Group and class of each row
[ -2  -3   0   6   2  -5  -6   3   5   3 -14   3  -7  18  -2  -9   8   4
   3   0  -8  -6  -2   3 -11  13   0  -5  -3   1   3  -8  -3  -1  -8   2
 -11  -8  -3   6   2   6   6  -9  -3  10   2   4   0  -1   3 -13  -2 -12
  -1  -5 -10 -15   1 -28   9   1  -2   1   3   1   8   2   0  -1  -5   9
  -5   4  12   6   6  -1   1   0  -3  -3   7   2   0   3   4  -5   2   6
   2   0  -3  -9  10  -7   2  -2 -20 -10  -4   3  -3   8   5   3   6  -1
  -5   1  -3 -15 -14  11  -3  -2   2   9  -1   4 -18   5  -1   4  -2  -2
   2   8   3   0  -5  -2   2  -7  -1  -1 -16   5  15   1  -1   2   3 -14
   9   1  -1   0  -8   2  -6 -21   6   6   4] | (92) > Fil
[ -1  -1   8   2   3   2   3  -6   4  -2 -13   0   7  -4  -2   4  -5  10
  -4   3   6   7  -2   9  -4   2   6  -8   2   1 -19  -6  -4 -10   6  -3
 -15  -5  -3   3  -4   7  15   5 -16   4   1   6   2   3   6  -4   5 -10
  -5   0   2 -12  -2   3   0  -3  -4 -14   2  -1 -10  -5  -6   0  -2  16
  -1 -15  -1   5 -11  -6   4   0  -5   1  -6   0   7  -1   2  -2   0  -5
  -1   0   5   6  11  -3  -5  -4 -14  -2  -1  -6  10  -6  -5   2  -1   4
  -3   4   2  -7 -30   4  -7   3   9   8  -3  -2  -9   1  16  -7   1  -4
   6   9  -3   2   1  -2  -1 -10   2   3 -25 -11  -4  10  -8  -4  24  -5
   3   7  11  -3 -12  -1  -9 -10   2  -1   2] | (94) > Raro
[ 10  -3  10   3   4   4   7  -5  -3   3  -7  -2   7   0  -2  -9   2   8
   4  -2   2  18  -4   6   7  -2   5   3   1   1  -3  -2   1  -2   5  -1
  -8  -5  -8   0  -1  -5  27 -17   0   8  -2  -3   3   2  -5  -4  -5  -1
  -1   8  -9  -8  -4  -1   3   0  -3 -19   6   1  -6  -3  -3   3  -1   5
  -3  -7 -12   3  -4  -4   8   4  -3  -3  -5   8   0  -1  -3  -4  -2  -7
  -1   2   4  -1  11  -2  -4   0 -15  13  -4  -9 -20   5  -2  -4   2   8
  -5   0   6   0 -25   4  -2  -4   0   2   3  -3  -7   6  13 -10  -6  -3
  -3   0   0   1   0  -1   1 -10   8   6 -20  -8   2  16  -1   1  21  -8
   3   6   6   0 -13   2  -7  -2   8  -1   1] | (94) > Raro
[  2  -3   1   5   0  -8  -5  -4   2   9  -8   2  -1   3  -3  -4  -6   1
   3  -1  12   4  -3   5  -2   2   6  -3   6  -5  -9   5  -3  -4   5   5
  -8  -5 -10   1  -3   2  20   6  -8   2  15   6  -3   2   6   0  -6   0
  -8   5 -14 -11  -3 -14   5   2  -4 -19  -8   2 -10   0  -1  -2  -1   2
  -4  -7   9  11  -2 -12   1   3  -6   0  -9   1   7  -1   1  -4  10   1
  -1   1   7   4  19   4  -4  -2 -17  -8  -3   0 -27  15  -4   2  -1  12
  -6   3   8 -13  -8 -10 -11  -6   2  10   1  -3   4  -1  13   1  -6  -5
   6   8   0   2  -2   3   1  -7   3   8 -22  -6   2   4  -4   0  25  -6
  12   7   5   4 -22   0  -9 -14   1   4   4] | (94) > teg
[ -7  -3  26   7   2  11   1   5  -9   0 -18  -2   0  17  -1   7   1   3
   4   5   3   9   4  -8 -11  10 -11  -3  -1   6  -4  -2  -5  -2  -4   5
 -12  -2  -2   2  -5  10   5 -35   5  10   9   4  -5  -6   3 -10  -9  -5
  -2   3   1  -3  -1  -9   1  -3  -3   3  -3  -1  -7   2   0   2  -2   2
  -6  11   1   6  13  -2   0   4   8  -7   1  -3  -7   5  -4   2  -6   5
   2   5 -13 -10   0 -11   2   4 -18  -1  -1   7  -8   6   3   0   7  -8
  -2   2  -4  -9 -22 -10  -4  -8  -5   7  -6  10 -12  -3  -4   1  -5   0
   3  14   6  -7  -9   1   8  -5  -5   0 -11   1   6   8   0  -7   7  -4
  -3  -4   2   2   2   4  -5  -8   4   2  27] | (92) > Fil
[ -5   6  -3   3   2   5  -9  -3   8   2 -11   0  -6   1   1  -5  -1  -2
   1   1   5   6   7   5  -7   2   4   5  -1   2   1  -9  -4   0   0   5
  -3  -4  -5  -1   5   1   7  -9 -10   6   2   7   2   0   4  -1  -1 -13
  -3  -1   0  -5   3  -9   3   3  -3  -9   1   4  -1   2  -2   2   1   0
  -2   1  13  20  -2  -3  -2   2   1  -3  -1   0   5   1  -2  -3   2   3
  -4   2   0   3  15   4   2  -4 -14   0  -3  -1 -12  10   4   4   8   1
  -3   4   2 -11  -8  -3  -6  -4   5   3  -1  -3 -20   2   7   1  -2  -4
   0   2  -1  -3  -2   5   0  -2   4   2  -1  -2  -6   4  -4  -3   6  -5
   6   6   1  -3 -13   4  -3 -11   4  -5  -1] | (92) > Bak
[  1  -1   2   2  -3  -4   3  -3  -5  -2  -2   8   4  -1  -6  -5   2   1
   5   0  10  11  -2  -2  -4   0   1  -4   4  -5  -9   7  -5  -4   4   5
  -7   2  -8  -5  -4   2  23  -4  -4   4  -2   2  -1  -6   0   5  -7  -1
  -2   3   1  -4   1 -11   4  -4  -3 -16  -3   0  -9  -2  -6  -1  -6   5
   2  -1   2   4  -1  -6   6  -8  -1  -5  -3  -2   0   0   0  -4   0  -1
   3  -1   5  -4  22   8  -3   5 -13  -2  -3  -2 -33   9   1  15  -1  10
   1   6  -2  -9 -15   4  -2  -4   3   3  -2  -1  -8  -1  12  -3  -5  -4
   4   4  -1  16  -8   4   5 -15   7   2 -22  -5   2   3  -1   5  21  -7
   3   9   6  -1 -19  -6  -8  -8  12  -3   8] | (94) > Raro
[ -1   1  -1   9  -1  11   9  -3  -1   1 -17  10  -6 -12  -4   6   1  14
   0   2   0   2   8   5 -10   2 -15  16 -12  -4  -6   0 -12 -10 -10  -2
  -7   3   3  -5  -2   0   3 -23  -7   4  -1  21   3  -5   4   0   7 -13
   2 -11   4  -6   5   1   3   5  -1   2   9  -1  -2   7  -4  -3  -3   4
  -4   3  27  -3  -2   1 -11   5  15 -15   3  -9   4  -2  -2  -3 -11  -1
   3  -2   0  -8   7 -20  -6  -8   1  -4  12  -6  12   0 -12  -2   3  -8
   4   2   3 -14 -17  -9 -12  -7 -15   5  -3  -4 -18  -9  -2  -7  -3  -4
  -1   4   2  -7   2   9   4  -4  -7  -7  -5  -2  -3   4  -5   5   5  -9
   8 -10   5   5  11  14 -24 -19  -3 -13   4] | (92) > Bak
[ -6 -13  10   8  -2  -3   4   3   0   2 -19   0   1  20  -1  -3  -2   3
   3  -3   2  13  -1   1 -13   7  -6  -7  -7   3  -3  -3  -7   1  -3   7
  -8  -3  -2   1  -2   5  -4 -26  -2  11   7   2   0   3   0 -10 -11 -10
  -2   7  -4  -5  -3 -16   8  -2  -4 -11   1  -4   1   7   0   3   1  -3
  -8  -4   6   2   7  -2  -3   4  -2  -4  -3  -1   0   0   0  -2   3   8
  -4   1  -8  -7   3 -19  10   3 -35  -1   0   9  -8   8   1   0  11  -1
  -8   4  -1 -13 -15  -2  -8  -5  11   5  -6  11 -11  -4  -1   8  -2  -8
   2   7   6   3  -6   2   2  -8   9   4 -15  -3   7  13   0   1  15  -8
  -1   2   2   3  -3   6   4 -17   7   3   4] | (92) > Fil
[ -5   1   4  14   0   1  -9   3   1   1 -23   4   3  -1   1   0  -7  14
  -2  -8   2   7  12  -4 -13   6   2   1 -11   1  -1  -1  -5  -7  -4   5
 -12   0  -4   4  -7   7  16 -23  -6  12   1   9   1  -4   4  -8  -1 -15
   5  -1   4 -15   1 -20   6   0  -4  -9   3  -3  -3  -3  -2  -1   1   0
  -5  -2  15   1  10  -7  -1  -4   7  -7   1  -5  10  -7   3  -4  -7   1
  11   2   2  -7  18 -11   0  26 -17  -5  -6   6  -3  13   0  -1   3   0
  -4   8   5 -12 -33  -9 -10  -6  -2   8  -4  -1 -18  -6  12  -6  -5  -6
   1  13  -5  -4  -6   4  -3  -9  -5  -1 -20   4   7   1  -2   0   7  -7
   5   6  -3   0  -3   8 -17 -19   3 -11  10] | (92) > Fil
[ -3   2   9   3   4  -2   9  -5  -1   2 -24  -9  13  13  -9  -5 -11   3
   6  -7  15  11  -8  10   2  -4  10  -8   4   2 -23 -11  -4   9  -1   7
  -3   5  -5   0  -8  10   2 -33  -7   5   3   8   7  -5   4  -1  -7   5
  -6   4   4  -2   0   4  -2   1  -1 -36  48   9 -17  -4  -1   2  -4   1
  -3 -12   0   4 -11 -24   9   0  -8  -6 -10  -2   6   0 -13   3   9 -11
   0   3   2  -4   4  -5   5   2 -21  -6  -6   2  -6  18  -9 -11  -3  18
  -6   2   1  -4 -28   2  -4   0  23   4   2   1   1  -2  18   3  -3 -11
   8  15   6   5  -6  -8  -3 -10   7  18 -16  -6   2  12  -2  -5  40  -4
   1  25  10  -6 -16   5  -8 -11  12  -8   5] | (94) > Raro
[ -9  16  -2  11   2  -5  -5   3   6  -3  -3  13   2  11  -6  -4  -3   2
   5  -2  -1  -1  10   8 -10  10  -7   6  -4  -1  -6  10  -4  -2  -8  -4
  -4  -5  -6   0  -4  11  12  -1 -11   3   0  13  -6  -3   4   0  -9 -12
   2  -2   1  -5  -4 -27  -1   3 -11 -11  -2   2  -6   2  -2  -4  -4   1
  -9   8  29   1  15  -4   5   4   4  -1   8  -6  -5  -2   3  -7   0   2
  -1   3   0   7  10 -12   1   2 -13 -12  -5   4 -20  13  -3   3   4   7
  -2   5  -4 -10  10 -10 -16 -10 -15  16   5  -1 -10 -12  -1   0  -3  -2
   5   6   6  -4  -5  11  10  -3  -1  -2  -3   0   7   8   2  -1   1  -5
   2   6   5  -5  -1  -1 -12 -21   8  -3  -1] | (92) > Fil
[  2   2  -6   6   1  -8  -7  -6  10   3 -10   6   9   9  -2  -4  -7  18
   5   0   8   2   1   6   0   0   7   1   1  -8   2   0  -4   3   4   7
  -1   1  -5   0  -1  -7  -7 -17 -13   8  -4   7  -1  -4   6   3   7  -3
  -2   0  -3  -4  -2  -2   5   2  -2 -30   6   4  -8  -9   1   1  -3   3
  -6  -8  27   2  -6 -14   8  -2  13  18   1   2  12   1   0  -5   4 -16
  -4   8   3   2  10 -14  -1   1 -23 -10  -3   4 -25  26 -10  -2   6  10
  -5  -2  -6  -3   2   3  -9  -4  15  18  -1   1  -9  -8  16  13  -3  -5
   5   1  -1   7   0   0  -3  -6   8   3 -27 -10   1   9   1  -1  27  -1
   2  16   9   6 -11   5  -1 -15   4  -6  -1] | (94) > Raro
[ -6  -3  -6   8   3   5  -1   1  -1  -3 -13   9   7   7  -2   8  -4  18
   3   5  -1   5   4   6 -13   2  -7   9  -3   3  -4  -2  -6  -3 -11   2
  -9   2  -6  -2  -2   4   3 -30 -10  11   6  19  -1  -2   7   5  -5  -5
  -1   0   4  -2  -5   2   1  -1  -4 -11  -1   1  -1  -1   0   0  -1   6
  -9  -3  11   4   2  -4  -1   1   4   1   5  -8   6   1  -3  -3   2   1
  -2   4  -2 -14   6 -23  -1  -1 -14  -6  -6   2 -17  10  -5  -2   5   3
   6   0  -1  -1  -8  -3   1 -10  -2   8   1  -1 -20 -17   5   2  -2  -8
   0   5   0  -2  -4   5   0   3  15   3 -15   1   1   1   1   3   6  -8
   1   5   1   6   6  18  -7   0   0 -10   1] | (92) > Fil
[ -2   1   6   1  -3  -6   0  -2   3   0 -12  -2  -1   6  10   3   0  10
   8  -2   9  14  -8   4  11  -5  17 -17   7  -9   1  -5   2   8   8   2
   1  -1 -11   3  11   9  17 -15  -8   4   2   2  10   0  -1   0  -2   5
  -7   3   0  -6   0  -8  -2   2  -6 -30   1   5  -7   0   2  -4   0   6
   6 -14 -12   5 -13 -18  12  -4  -6  -3  -6   0  -3   0  -2   5   8  -9
  -3   3   2   3   8  10   7  -2 -13   0  -5  -1 -29  13   2  -6  -2   9
  -2   3 -21   1 -26   5  -6   3  11   1   0   1  -2   1  20   3  -4  -4
   5  13  -2   4  -6 -20   5  -7  12  14 -22  -7   2   6  -1   1  30  -1
  -3  16   4  -3 -28   2  -2  -4   6  -3  -1] | (94) > Raro
[ -4  -3  -7   9   2   1   0  13   4   1  -6  12   2   8  -4   9  -3  11
   0  10  -7  11   5   9 -14   8  -5   1  -3  -1  -8  -4  -6 -12  -3   0
 -15  -5  -6  -1  -3   6  11 -19   0  18   0   2 -11  12  -1  -6  -5  -8
  -4  -1  -1  -9  -3  -5   4   0 -11  -7   2  -1  -2   6   1   7  -1   8
 -13  -1  -1   4   7   0   6   3   0  -1  -1   3   7   6   4 -15  -2   1
  -2   4   1  -6   6  -9  -5   2 -11  -5  -2   5 -19   8   4   0   6   3
   0   2   4  -7  -7  -2 -10  -8 -13   2  -2  -8 -17  -6   6  -6  -8  -2
   7  -5  -1  -5  -3   2   2   1   3   0 -13  -7  13   6   0   0   8  -4
   1   4  -1   2   8   0  -9 -10   4   3   4] | (92) > Fil
[ -1   0   2  -3   4  -9   5  -3   2   4  -7   1   9  -1   2   0  -4   8
   2  -7  10   4  -7   6   5  -4   6   1   7   0   0  -6   4 -13   5   0
  -2   0 -10  -4   0  -1   8 -13 -10   3   0   4   5   3   2  10   5   4
  -6   4   0   0  -1   1  -3  -3   0 -21  -2   2 -11  -6   2  -1  -3   1
  -1  -9  -8   2  -9 -10   9   1  -6  -2  -6  -1  -1  -3  -4  -3   4  -5
   0   6   0   7  11   3   0   3  -7  -1  -1   0 -32  10   1  -3   2   7
 -13   0   0   1 -14   4  -2  21   6   1  -4  -1  -2   1  15  -3  -2  -9
   3   0   0   3   1  -4   0  -2   7  10 -13  -7   4   6   0   0  26   1
  -1  10  12   0 -17   3   6  -6   7   5   0] | (94) > Raro
[ -7  -1   3  11   3  -3   3  -2   2   6 -10  14   2  10 -13   2  -4  20
  -1   2  -6   5   4   8  -6  11   5   0  -6  -1  -3   9   0 -11  -3   0
 -13  -5  -5  15  -4   8  12  -9  -8   5   0   3  -1   0   2  -3  -5 -11
   1  -1  -3 -11   0  -9  -3   6  -4 -15 -25  -1  -4 -10   2  -1   3   8
  -8  -1   1 -12   1  11   0   5  -3   0   5   0  -2   1   6  -6  -5  -2
  -3   1   7  -8   6  -9   0   1 -16 -14  -6   3 -13  18  -2   0   1   6
 -14   8   1 -10   2   0 -17   1 -13   8   3  -1  -8  -9  13  -3  -3  -4
   7  10  -3  -8   0   6   5 -12  -1  -3 -24  -3   8   1   1  -6  13  -4
  14  12   7   3   2   0  -6 -20   2   2   2] | (92) > Fil
[ -5  -9   0   6   1   2  -6  -9  -7  -4 -28   0  -3   3  -2   2  -2  12
   4   0  -4   0  10  -4 -19   4  -3   3  -6   2   5  -2  -8  -4  -6  -2
  -8   0  -1   1 -12   0  14 -31  -5  10   3  10   3  -3   0  -4  -7 -15
  -2  -2   0  -2   6 -12  -7   3  -5  -2  -1  -1  -1   0   2  -3   0   8
  -6   1  16   0  -3   5  -2   1  10 -12   1  -6   5   3   0  -2  -5  -1
   4  -4  -8  -5   9  -7   0   0 -16  -5   0  -6  -9  -1 -12  -1   7  -7
  -4   2  -3  -9 -27  -3  -9 -10   2   1  -1   2 -19   0   3  -9 -10  -2
  -2   7   0  -3  -5   8   0  -7  -2   1 -14  -2   5  -6  -6  -4   2  -7
   9  -9  -4   4  -8  12  -7  -7   0  -2  -3] | (92) > Bak
[ -4   4   3  11  -2  -2   1  -5  -6   0 -30   9   4   7   1  -3  -7  32
  -1  -1  -5   3  -1   3 -22  15  -3  10 -11  -3   3 -17 -18  -6  -6   7
 -25  -1  -3  -6   0   1   2 -23 -27   9   0  14   4  -3   7  -5   9 -16
   4  -2   1 -24   1  -6  13  -1   1 -18   7   2   4  -4   4   0   0  12
   8 -18  27   7  -6  -3   1   7   6  -7   1   6  15   6   4 -14 -17   1
  -6  -1  -2   5   6 -31   3  -1 -20  -9  -8   2  -5   8  -5   1  11  -3
  -5  -1   6 -21 -16   2   3  18  10  11  -2   3 -29  -2  15   8  -4  -8
  10   5  -7  -2  10   2   0   2   4   4 -40   1  -6   4   2 -11  18 -13
   6  14  20   8  -1  11 -15 -31   5   0  -2] | (92) > Bak
